Below are the code and all the weights of a small trained network. Each question names an input and a class and asks about switching units off, where a switched-off unit gives its printed mean instead of its output.

import numpy as np


def w(rows, s, z=0):
    codes = np.array(rows[::2]) - 128.0
    scale = np.full(codes.shape[1], s)
    scale[-1] = z or s
    return codes * scale


def f(y):
    return y / 2 * (1 + np.tanh(0.7978845608 * (y + 0.044715 * y**3)))


def log_softmax(a):
    a = a - a.max(-1, keepdims=True)
    return a - np.log(np.exp(a).sum(-1, keepdims=True))


def net(x, mask):
    res = np.array(x, float).reshape(1, 5) / 4 @ E
    y = f(res @ A[0][:, :-1].T + A[0][:, -1])
    res = res + np.where(mask, y, B[0][:, -1]) @ B[0][:, :-1]
    return log_softmax(res[-1] @ U[:, :-1].T + U[:, -1])


A, B = {}, {}
E = w([
[212,192,97,50],'x0',
[135,186,158,141],'x1',
[70,187,142,229],'x2',
[81,190,251,81],'x3',
[254,91,172,217],'x4',
],0.008)
A[0] = w([
[66,173,100,204,213],'n0',
[100,41,141,113,26],'n1',
[150,3,111,93,59],'n2',
[172,170,29,85,64],'n3',
[219,136,73,156,94],'n4',
[207,131,114,148,129],'n5',
[68,159,195,72,216],'n6',
[117,168,165,106,238],'n7',
[158,249,125,87,254],'n8',
[118,180,201,85,134],'n9',
[134,173,77,169,176],'n10',
],0.013,0.0057)
B[0] = w([
[112,89,161,162,217],'n0',
[125,134,2,96,149],'n1',
[133,228,70,119,189],'n2',
[57,66,219,127,186],'n3',
[149,133,107,201,195],'n4',
[235,147,158,187,187],'n5',
[243,105,83,149,249],'n6',
[248,53,107,136,205],'n7',
[154,34,85,61,242],'n8',
[190,129,111,132,207],'n9',
[63,97,105,139,163],'n10',
],0.0097,0.011)
U = w([
[165,101,85,63,253],'0',
[56,66,165,138,78],'1',
[156,151,189,234,118],'2',
[129,246,127,167,12],'3',
],0.013,0.0035)

Each question gives the input, the list of numbers given to net, and the class t.
The units are the neurons (one row each of A and B). Each row of codes is followed by its name. A weight is (code - 128) times the scale printed after its matrix; where a second scale follows, it is the last column's (A, B and U).
mask holds one flag per neuron, in row order. A switched-off neuron (its flag False) gives its mean, the last column of its row in B, instead of its output. The means were averaged over made-up inputs and are rounded, as every weight is.
A unit's drop is (log p(t) with every unit on - log p(t) with that unit switched off) / (log p(t) with every unit on - log p(t) with every unit switched off).
The circuit of an input: a set's keep is (log p(t) with only the set's units on - log p(t) with every unit switched off) / (log p(t) with every unit on - log p(t) with every unit switched off). Starting from all 11 units, units are removed one at a time, each time the one whose removal leaves the highest keep (on an exact tie, the one counted first), for as long as the keep stays at least 0.8.
circuit, biggest first: the units of the circuit, biggest drop first
k most important neurons: the k neurons with the biggest drops, biggest first
drop when u is switched off: that unit's drop, to one decimal
input [7,4,2,-7,1], class 1: circuit, biggest first -> n3, n6
input [4,0,-1,-6,-6], class 1: circuit, biggest first -> n3, n6
input [0,4,6,6,-2], class 0: most important neuron -> n8
input [-8,0,-6,0,1], class 3: circuit, biggest first -> n8, n2, n7
input [2,-8,-6,1,5], class 3: circuit, biggest first -> n2, n8, n7
input [-3,0,-4,-7,0], class 3: circuit, biggest first -> n8, n2, n7
input [2,-2,-7,2,6], class 2: circuit, biggest first -> n5, n8
input [6,-1,2,-2,-2], class 1: 2 most important neurons -> n3, n6
input [-7,7,2,-8,-7], class 1: drop when n0 is switched off -> 0.0
input [-6,1,-2,-4,0], class 3: drop when n2 is switched off -> 0.2
input [8,3,5,5,4], class 0: drop when n8 is switched off -> 0.3
input [8,1,4,7,6], class 0: drop when n8 is switched off -> 0.4
